Each row is followed by the band that its hidden value falls in (each part has its own value, ranges and names)
[-111, 159, -38, 202, 159, -1, 43, -229, -293, -11, -71, -325, 546, 226, -83, -315, 79, -207, 201, -49, 102, 400, -268, 9, -130, 18, 263, 155, 256, -255, -34, -252, -229, -25, -26, -20, -581, 302, 3, 218, -129, 36, -185, 298]
W
[1, 47, -202, 203, 237, 157, -92, 14, 19, 73, -280, -17, 125, -144, -197, 43, -125, 126, -257, 641, -20, -54, 105, -178, -90, 92, -293, -114, 121, -36, -114, -198, -557, 124, 341, 425, 265, -150, -167, 203, -46, 310, 137, 27]
G
[-326, 130, 19, -96, 123, -60, -238, -76, -119, 252, 146, -431, 366, -38, -42, -112, 79, 107, 196, -287, 174, 476, 54, -113, -233, 126, -71, 316, 100, -103, 190, -81, 14, -34, 113, -22, -161, 184, 62, 153, -66, 125, 175, 101]
N
[-73, -192, -170, 122, 151, -49, -19, -55, -126, 163, -215, 93, -128, -288, -142, 62, -52, 279, -277, 518, 92, -141, 18, -31, 206, -276, -230, -162, 24, -87, -110, -75, -334, 11, 358, 229, 310, -210, -169, 136, -115, 274, -19, -90]
L
[-217, 11, 69, -48, -173, -168, -55, -137, -179, 46, 133, -238, 184, 204, 34, -165, 40, -6, 279, -413, 101, 350, -197, 55, -65, 64, 213, 161, 16, -54, 148, 22, 179, -76, -150, -257, -479, 321, 120, 10, -140, -42, -166, 204]
L
[110, -84, -99, 189, -74, -73, 336, -108, -34, -186, -211, 225, -26, 162, -128, -22, -160, -96, -142, 429, -126, -201, -232, 34, 179, -82, 358, -314, 21, -93, -259, -95, -236, -23, -134, -35, -269, 80, -78, -34, -100, -70, -279, 359]
A
[-106, -34, 7, -109, -97, -47, -79, 7, -52, -68, 10, 15, -356, -244, 122, 153, 25, -77, -14, 9, 118, 73, 132, -94, 125, 132, -194, -389, 66, -104, 68, -38, -132, -95, 187, 216, 286, -133, -153, -203, 43, 143, -32, 59]
V
[-122, 7, 75, -289, -251, -69, -24, 173, 255, -57, 145, 81, -505, -243, 129, 301, -121, -103, -25, -99, -1, 58, 326, -180, 54, 404, -153, -502, -14, 15, 64, 18, 0, -78, 111, 198, 401, -140, -142, -409, 136, 52, 154, 164]
L
[-20, 14, -109, 110, -37, 67, -301, -116, -165, -163, -189, 86, -47, 49, -29, 44, 9, 179, -149, 285, 93, -107, -214, -107, -14, 53, -78, -13, 46, 105, 63, 14, -207, 52, 13, 128, 30, 35, 21, 123, -29, 190, -180, 29]
Z
[18, 86, -59, 103, -8, 145, -79, 109, 196, 71, -100, 30, 148, 118, -143, -19, -218, 116, -49, 258, -64, 83, -127, -107, -203, 162, -45, -53, 1, 142, -102, -58, -171, 97, 19, 89, -75, 152, 19, 54, -14, 127, 19, 54]
G
[-338, 125, -79, -86, 381, -47, -260, -55, -121, 384, 79, -426, 540, -237, -185, -67, 94, 308, 29, 51, 183, 322, 92, -192, -224, -116, -184, 454, 19, -168, 138, -111, -55, -56, 238, 63, 135, 54, 87, 312, -19, 181, 312, 36]
A
[89, -20, 6, 34, -216, 121, -121, 53, 76, -214, -104, 275, -424, 15, 95, 134, -113, -20, -92, 160, 47, -61, -195, -60, 68, 143, -44, -462, 56, 152, -72, 26, -125, 6, -20, 122, 73, 24, -88, -206, 62, 126, -243, -2]
V
[-298, 64, -2, -40, 51, -136, -211, -190, -286, 137, 90, -374, 361, 57, -26, -160, 136, 111, 203, -278, 181, 365, -103, -37, -130, 5, 47, 357, 62, -121, 215, -35, 57, -61, 6, -124, -295, 225, 116, 190, -124, 73, -19, 143]
L
[-136, 75, 44, -131, -42, -122, 112, 56, 99, 113, 143, -121, 243, 43, -82, -39, -89, -7, 151, -110, -22, 191, -81, -61, -91, 21, 208, 29, -110, -96, -8, -23, 173, -128, -127, -169, -147, 217, 117, -80, 25, -115, 22, 272]
G
[-232, 20, 81, -46, -83, -72, -90, -89, -156, 101, 118, -280, -19, -9, 118, -118, 68, -123, 257, -412, 189, 495, -2, 22, -28, 153, -37, -90, 194, -127, 118, -89, -32, -60, 127, 4, -264, 143, -95, -64, -109, 125, -68, 69]
Z
[-93, 15, -145, -12, 118, 152, -535, 66, -6, 88, -153, 65, -118, -290, -76, 199, -14, 458, -278, 435, 157, -134, 11, -240, -96, 9, -516, 42, -52, 186, 131, 54, -216, 71, 298, 334, 597, -168, 10, 158, 78, 382, 120, -263]
Z
[-65, -82, -38, -30, -124, -81, 12, -43, -69, -108, -66, 81, -325, -143, 57, 123, -25, -57, -83, 131, 52, -34, 80, -56, 172, 107, -76, -372, 62, -85, 4, -43, -191, -49, 139, 178, 163, -116, -157, -150, -26, 114, -91, 134]
Z
[-105, -11, -104, 33, 133, -1, -5, 40, 55, 185, -87, -75, 87, -169, -149, 43, -113, 145, -118, 321, 4, 53, 131, -118, -47, 19, -177, -71, 15, -70, -57, -111, -257, 21, 247, 199, 190, -74, -95, 80, -48, 179, 156, 63]
A
[117, -220, -120, 374, -23, 106, -8, -100, -210, 33, -324, 202, -158, 65, -61, -153, -90, 172, -107, 398, 104, -24, -425, 169, 180, -344, -107, -264, 94, 56, -197, -48, -324, 73, 182, 71, -206, 55, -143, 144, -225, 285, -430, -233]
V
[-9, 152, -26, -71, -199, 46, -50, 138, 172, -167, -33, -37, -85, 4, 18, 135, -147, -198, 20, 113, -116, 42, 245, -203, -162, 554, -190, -309, -1, 3, 94, -87, -228, 32, 85, 325, 225, -19, -61, -202, 88, 87, 102, 252]
W
[75, 74, -17, 186, -76, 173, -26, -83, 21, -232, -158, 156, -170, 202, 17, -18, -118, -163, -89, 157, 37, 115, -266, -50, -6, 237, 221, -365, 308, 87, -198, -136, -323, 95, -65, 110, -350, 146, -161, -62, -25, 109, -241, 178]
L
[95, -18, -137, 120, -42, 51, 42, 93, 131, -36, -209, 189, 21, 18, -171, 66, -220, 130, -193, 541, -131, -229, -81, -92, -16, 33, -72, -187, -119, 66, -128, -36, -240, 51, 58, 166, 169, -11, -4, 21, -9, 104, -57, 102]
W
[3, 82, -78, 159, 14, 44, -112, -298, -385, -424, -209, 17, -109, 55, 105, -4, 170, -251, -66, 195, 151, -2, -207, -83, 123, 122, 135, -268, 297, -174, 14, -158, -382, -47, -25, 205, -166, 6, -139, 25, -11, 108, -334, 284]
V
[-225, 234, -11, 72, 254, 140, -350, -139, -130, 150, 31, -349, 475, 112, -84, -185, 70, 108, 110, -132, 218, 495, -218, -141, -319, 108, 67, 354, 276, -2, 56, -150, -126, 53, 25, -7, -379, 294, 58, 284, -33, 178, 59, 71]
N
[81, 1, -108, 221, -97, 178, -258, -87, -168, -243, -278, 117, -226, 59, 50, 31, -16, 9, -112, 326, 75, -59, -168, -65, -2, 169, -233, -273, 146, 99, 27, -50, -404, 97, 125, 299, 36, -20, -117, 50, -56, 284, -253, -49]
V
[-284, -16, 40, -141, 36, -179, -166, -123, -247, 169, 152, -240, 154, -118, 28, -78, 152, 152, 172, -285, 240, 288, -150, -8, 26, -203, 34, 189, -22, -151, 166, 25, 207, -173, 21, -173, -90, 152, 103, 54, -45, 41, -77, 46]
Z
[-229, 363, 47, -63, 257, -7, -81, -226, -196, -93, 142, -400, 613, 153, -29, -174, 178, -256, 224, -250, 162, 473, -216, -185, -243, 161, 454, 264, 272, -278, 45, -228, -10, -139, -231, -118, -497, 351, 109, 124, 90, -122, -3, 504]
G
[54, 35, -62, 25, -179, 37, -43, 13, 114, -232, -121, 208, -164, 121, -44, 147, -165, 25, -161, 294, -94, -186, -87, -137, -22, 256, 102, -240, -19, 136, -49, 17, -150, 47, -126, 85, 11, 53, 2, -98, 31, 23, -98, 244]
N
[52, -66, -31, 132, -297, -13, -61, -115, -179, -276, -152, 131, -223, 203, 87, -19, -30, -63, 34, 61, 17, -49, -255, 48, 89, 120, 46, -258, 22, 61, 50, 37, -128, 4, -100, 15, -220, 122, -17, -76, -107, 73, -383, 117]
V
[89, -89, -199, 157, -3, -29, 37, 30, 4, -7, -266, 207, 136, 3, -244, 38, -180, 283, -247, 674, -125, -378, -171, -61, 46, -186, -64, -24, -234, 40, -102, 12, -191, 25, 41, 96, 208, -18, 84, 141, -54, 91, -119, 78]
W
[-51, -379, 6, -179, -465, -556, 601, 80, 82, 116, 109, 216, -93, 67, -138, 46, -246, 180, 92, 39, -268, -355, -71, 208, 342, -369, 349, -145, -623, -108, -35, 248, 489, -253, -280, -507, -74, 124, 216, -272, -183, -361, -228, 361]
A
[-139, 256, 129, 38, -48, 218, -197, 6, 132, 40, 117, -266, 119, 260, 80, -153, -86, -225, 264, -440, 126, 697, -119, -90, -350, 518, 112, -86, 399, 102, -19, -173, -136, 110, -25, 30, -573, 359, -93, -53, -21, 137, 21, 122]
N
[39, -312, 132, -142, -716, -367, 429, 75, 113, -146, 124, 339, -507, 247, 113, 49, -241, -76, 194, -296, -169, -148, -237, 247, 332, -34, 387, -487, -356, 79, -37, 256, 446, -173, -365, -451, -327, 227, 89, -490, -137, -287, -461, 269]
Z
[48, 145, -131, 129, 109, 165, -132, 19, 80, -100, -195, 78, 177, 55, -158, 49, -130, 86, -187, 493, -48, -95, -130, -198, -157, 149, -16, -53, 46, 69, -96, -106, -310, 75, 13, 210, 74, 52, 8, 120, 61, 130, 3, 158]
G
[5, -119, -120, -11, -166, -74, -9, 78, 111, -35, -142, 204, -211, -79, -109, 196, -191, 227, -223, 430, -116, -311, 90, -103, 67, 83, -155, -200, -197, 105, 0, 73, -138, 30, 77, 141, 325, -113, -8, -61, -32, 102, 15, 99]
N
[-20, -147, 158, -249, -575, -285, 467, 229, 382, -6, 231, 182, -356, 158, 54, 113, -332, -166, 214, -308, -245, 25, 63, 88, 112, 234, 306, -486, -302, 48, -68, 147, 372, -143, -272, -313, -187, 195, 43, -536, -34, -289, -102, 368]
A
[27, -124, -31, 25, -248, -56, 73, -23, -83, -218, -126, 163, -491, -105, 125, 134, -47, -161, -56, 156, 13, -89, 68, -4, 226, 156, -138, -567, 48, -74, 1, -32, -251, -48, 140, 231, 171, -143, -208, -245, -44, 124, -208, 110]
V
[-40, 144, -32, 41, -185, 174, -406, -28, -100, -269, -118, -91, -229, 36, 160, 98, 30, -119, 42, 1, 84, 141, 98, -180, -177, 557, -373, -232, 173, 101, 239, -46, -338, 94, 141, 385, 125, -19, -100, -65, 18, 282, -51, 31]
V

Part 2:
[-160, -7, 69, -109, -40, -101, -289, 149, -240, -13, -92, 138, -27, -155, -26, 61, 98, 277, 18, 47, 39, -222, 41, 170, 69, 10, 140, -166, -18, -159, 107, -117, 78, 22, -9, 43, -199, 23, 200, -149, -109, -82, -40, -49]
Zl
[-75, 76, -198, 55, -74, 57, 127, -157, 187, 66, 221, -197, 200, 178, -115, -67, -106, -320, 126, 159, -59, 126, 206, -26, 73, -29, -168, -72, 104, -91, -20, 265, 89, -71, 47, -84, 244, -50, -40, -57, 155, 22, 277, 26]
cf
[-94, -16, -79, -133, -77, -178, -99, 45, 8, 73, 12, 100, -61, -83, -46, 44, -9, 202, -41, 153, 77, -96, 193, 85, -49, 19, -59, -124, 24, -151, -7, 35, -21, -150, -2, 44, -113, 57, 29, -139, 36, 60, 146, -61]
hc
[-76, -39, -84, -5, 15, 54, -92, -214, -3, 20, 19, -146, 29, 113, 7, -131, -103, -343, 83, 28, -105, 110, -85, -99, 42, 19, 12, 43, 5, 85, -54, 256, 121, 46, -82, -144, 259, -74, 25, 48, 105, 35, 142, -26]
cq
[-121, -66, -5, -157, 11, -244, -265, 101, -205, -1, -219, 216, -208, -283, 61, 159, 58, 470, -174, -21, 64, -195, -88, 28, -105, 26, 102, 17, -107, -91, 1, -85, -11, -23, -120, 135, -238, 82, 44, -106, -36, 50, -58, -118]
mq
[74, -119, -102, 44, 59, 111, -188, 131, -63, -95, -115, -53, 209, -50, 20, 19, -67, -56, 7, 108, -78, -34, 32, 241, -8, 48, 288, 3, -126, 230, 37, -75, 305, 207, -112, -114, -100, -60, 77, -47, -129, -113, -13, -54]
cf
[-250, 172, -154, 23, -159, 170, -119, -67, 0, -53, 21, -75, 280, -46, 3, -55, 57, -16, -31, -162, -34, -53, 159, 46, 24, -10, 154, 39, 55, 121, 136, 307, 95, -203, -61, 137, 63, -8, -11, -58, -14, -250, 112, 82]
nl
[102, -139, -197, 48, 66, 32, -141, -74, 23, 22, -30, -153, 143, -9, 49, -74, -143, -223, 26, 187, -119, 63, 78, 179, -64, -23, 248, 86, -144, 345, -17, 132, 237, 230, -161, -123, 55, -139, -66, -30, -83, -140, 3, -100]
cq
[-197, 76, 126, -31, -5, 51, -37, -164, -26, 52, 114, -111, -9, 220, -60, -137, -16, -196, 114, -58, -52, 97, -78, -195, 115, 26, -186, -75, 116, -166, -31, 219, -47, -63, 37, -119, 252, 3, 126, 28, 161, 80, 151, 67]
Zz
[-188, 238, -25, 83, -30, 166, 95, -129, 30, 69, 222, -194, 252, 179, -91, -66, 27, -164, 64, -74, -118, 85, 87, -93, 85, -54, -125, 2, 176, -31, 29, 303, -26, -124, 67, -11, 234, -10, -16, -3, 99, -187, 123, 123]
nl
[-8, 72, -175, 136, -13, 148, 127, -61, 178, 19, 196, -233, 319, 169, -102, -38, -96, -276, 101, 141, -102, 132, 196, 54, 50, -39, -53, -19, 50, 47, 10, 180, 156, 41, 26, -93, 184, -60, -37, -57, 64, -86, 179, 47]
Zl
[48, -104, 97, 30, 70, -99, 3, 63, 119, 52, 132, -62, -10, 122, -124, -40, -81, -13, 132, 303, -2, 73, 120, 45, -2, -32, -105, -140, -49, -137, -23, -113, 53, 165, 50, -153, 50, 13, 169, -148, 18, 123, 75, -35]
hc
[-151, 43, 74, -147, -11, -27, -274, 232, -262, -47, -190, 200, 8, -188, 40, 129, 122, 450, -170, -132, 42, -225, -14, 142, -34, 96, 155, -60, 10, -30, 54, -98, 15, -123, -53, 90, -314, 106, 104, -60, -97, -111, -55, -4]
Zl
[24, -9, -114, 66, 72, 44, 150, -152, 147, 41, 134, -182, 76, 193, -84, -26, -147, -334, 71, 134, -114, 197, -44, -160, 13, 10, -199, 38, 56, -40, -136, 171, 92, 32, 11, -185, 288, -11, -24, 37, 200, 157, 230, -4]
rr
[-41, 55, -154, 10, 12, 32, 55, -182, 45, 120, 162, -189, 125, 164, -49, -66, -103, -299, 76, 123, -110, 109, 93, -16, 53, -22, -114, -20, 96, 15, -70, 278, 51, 0, -1, -124, 203, -86, -92, 15, 117, -46, 169, -9]
Zz
[-123, 48, -76, -23, -83, -124, -98, 33, -29, 88, 118, -8, 78, -62, -95, 25, 32, 122, 92, 212, 23, -119, 267, 180, 59, -89, 15, -172, 15, -167, 105, 28, 47, 17, 39, 59, -65, -37, 69, -212, -56, -124, 49, -44]
Zl
[29, 26, -130, -1, 64, 19, 97, 21, 147, 18, -19, -35, 91, 17, 25, 83, -88, 137, -220, -37, -37, 113, 36, -79, -200, 68, -86, 165, -3, 158, -132, 145, -29, -145, -88, 9, -12, 99, -175, 32, 115, 47, 130, 13]
rr
[-191, 65, 163, -112, 20, -15, -283, 190, -385, -42, -124, 170, -22, -136, -37, 113, 161, 271, 1, -72, -19, -251, -140, 96, 126, 52, 114, -155, 79, -207, 77, -170, 77, -13, 39, -9, -181, 70, 268, -64, -88, -98, -67, -4]
nl
[-94, -128, 0, -78, -60, -175, -194, 83, 7, -59, -89, 130, -122, -143, -53, 34, -9, 190, 26, 156, 91, -102, 46, 35, -29, 17, 50, -107, -108, -181, 47, -118, 107, 8, -39, 25, -71, 71, 207, -180, -1, 175, 102, -87]
rr
[-173, 77, 40, -133, -33, 51, -129, -8, -8, 2, -108, 56, 3, 5, 98, -43, 14, 248, -244, -265, 28, 20, -6, -107, -159, 125, -6, 116, 36, 159, -55, 254, -140, -308, -121, 78, -64, 119, -75, 65, 79, -25, 86, 69]
hc
[-152, 25, 71, -94, 20, 163, -201, 16, -169, -100, -174, 31, 45, 39, 68, -31, 14, -4, -103, -262, -49, -9, -216, -91, 15, 167, 73, 49, 49, 82, -44, 124, 75, -131, -90, -81, 10, 68, 95, 123, 66, 25, 86, 58]
Zz
[-11, -44, 10, 67, 16, -149, 91, -48, 255, 87, 186, -102, -13, 90, -110, -41, -89, 58, 68, 254, 18, 127, 192, -60, -88, -95, -168, -32, -75, -110, -14, 51, -47, 75, 12, -10, 122, 23, 34, -179, 75, 110, 102, -23]
rr
[-210, 268, -4, 56, -26, 192, 165, -147, 58, 65, 224, -186, 225, 247, -93, -52, 14, -180, 23, -154, -107, 135, 27, -206, 85, 4, -256, 12, 237, -100, -34, 343, -85, -226, 88, -37, 272, 39, -39, 60, 199, -77, 203, 160]
nl
[13, -220, -34, -119, 9, -175, -385, 236, -147, -91, -288, 217, -96, -325, 74, 98, 9, 407, -122, 128, 76, -217, 33, 263, -140, 51, 359, -21, -236, 124, 67, -233, 188, 120, -173, 61, -343, 41, 141, -169, -197, -13, -94, -157]
rr
[-130, 133, 124, -66, 95, 164, -96, 76, -227, -25, -95, 16, 91, 68, 41, 58, 61, 124, -150, -276, -92, -19, -208, -81, 14, 132, -18, 53, 126, 43, -69, 86, -29, -129, -25, -67, -48, 89, 28, 135, 56, -81, 6, 90]
Zl
[-40, -40, -49, -38, 11, -84, -75, -49, -49, 79, 85, -56, 1, 59, -79, -24, -56, -140, 129, 220, -44, -12, 69, 66, 88, -18, -52, -142, 33, -139, -20, 40, 98, 88, 24, -128, 73, -56, 89, -82, 40, 36, 112, -65]
Zz
[-161, -144, 8, -95, -117, -216, -331, 145, -5, -115, -211, 217, -139, -309, 24, 53, 53, 479, -85, 47, 162, -189, 91, 88, -124, 2, 219, -37, -230, -75, 139, -131, 83, -18, -137, 204, -224, 95, 193, -251, -104, 89, -4, -98]
mq
[-89, 16, -113, -68, -5, 62, -164, -119, -47, 41, -68, -71, 80, 3, 105, -86, -52, -38, -118, -109, -66, 31, 24, 19, -89, 47, 135, 121, -16, 286, -33, 311, 23, -82, -161, -1, 28, -43, -124, 57, 9, -148, 43, -8]
hc
[-104, 170, 122, 46, 116, 224, -4, 29, -152, 1, 37, -108, 200, 149, -16, 10, 48, -23, -49, -198, -155, 51, -151, -77, 51, 50, -27, 61, 134, 78, -37, 120, 1, -29, 17, -100, 79, 38, 36, 106, 39, -170, -14, 119]
nl
[-27, 171, 97, 100, 106, 87, 169, -25, 145, 159, 244, -217, 210, 244, -43, -53, -28, 100, -68, -14, -97, 184, 174, -46, -98, -62, -174, 73, 67, 133, -48, 224, -192, -11, 20, -19, 78, 13, -147, -16, 42, -202, -27, 118]
Zl
[-82, 67, 140, -52, 92, 60, -146, 60, -105, 57, -61, -20, 65, 38, 95, -27, 31, 293, -193, -187, -48, 13, -10, 21, -130, 47, 82, 107, -22, 244, -23, 138, -125, -39, -113, 26, -130, 41, -70, 38, -57, -202, -124, 55]
cf
[-184, 199, 60, 8, 21, 196, 15, -74, -44, 22, 64, -119, 177, 171, 4, -49, 29, -30, -77, -250, -97, 91, -62, -149, 17, 53, -98, 76, 144, 61, -32, 285, -76, -173, -7, -24, 132, 46, -38, 98, 113, -120, 83, 138]
Zl
[-112, 201, -28, 44, 13, 89, 71, -57, 77, 129, 162, -159, 227, 118, 6, -36, 8, 127, -120, -97, -75, 89, 200, -1, -95, -48, -65, 95, 77, 177, 2, 315, -151, -127, -30, 80, 30, 1, -190, -17, 21, -273, 1, 98]
Zl
[-148, 6, 237, -216, 56, -209, -201, 119, -163, 84, -127, 218, -266, -97, 56, 56, 83, 561, -226, -114, 86, -109, -72, -80, -159, 80, -80, -9, 4, -93, -69, -27, -256, -185, -55, 79, -229, 171, 57, -35, 21, 65, -56, -17]
cq
[-23, 5, 75, -102, 137, 117, -136, 89, -229, -35, -168, 43, 21, 47, 65, 63, -10, 44, -149, -172, -95, -7, -253, -40, -16, 174, 27, 52, 70, 97, -131, 15, 55, -52, -68, -159, -73, 68, 33, 157, 54, 20, 30, 17]
Zz
[-183, 15, -44, -66, -82, -47, -142, -139, -62, 51, 65, -51, -7, 51, -53, -90, -19, -167, 136, 82, -15, -28, 54, -11, 121, -13, -36, -131, 56, -161, 35, 178, 70, -27, 4, -53, 142, -55, 111, -72, 70, 21, 151, -28]
Zz
[-57, -98, 292, -95, 94, -52, -273, 283, -211, -75, -163, 169, -89, -59, -15, 58, 73, 375, -36, 1, 43, -136, -112, 94, 0, 95, 98, -132, -74, -115, 29, -300, 46, 102, -13, -75, -246, 111, 301, -85, -104, 60, -99, -13]
cf
[-92, -125, 252, -108, 77, -180, -283, 53, -161, 33, -88, 99, -232, -45, 7, -53, 27, 238, 24, 71, 27, -74, -106, -8, -26, 4, 58, -79, -105, -87, 8, -110, -38, 137, -58, -56, -71, 35, 229, -98, -56, 68, -99, -69]
cq
[-50, 58, 98, 164, 73, 109, -53, -32, 5, 56, 184, -234, 239, 142, -70, -120, -1, -108, 160, 110, -135, 73, 113, 99, 64, -134, 111, -18, -46, 128, 110, 90, 81, 269, 1, -74, 137, -110, 96, -111, -115, -284, -117, 48]
nl
[-289, 144, 21, -107, -107, -86, -167, -98, -163, 102, 75, 17, -21, -24, -39, -38, 94, 106, 48, -37, 12, -124, 93, -5, 103, -45, -47, -131, 111, -206, 83, 203, -81, -139, 24, 89, 27, -12, 68, -99, 29, -122, 58, 8]
Zl
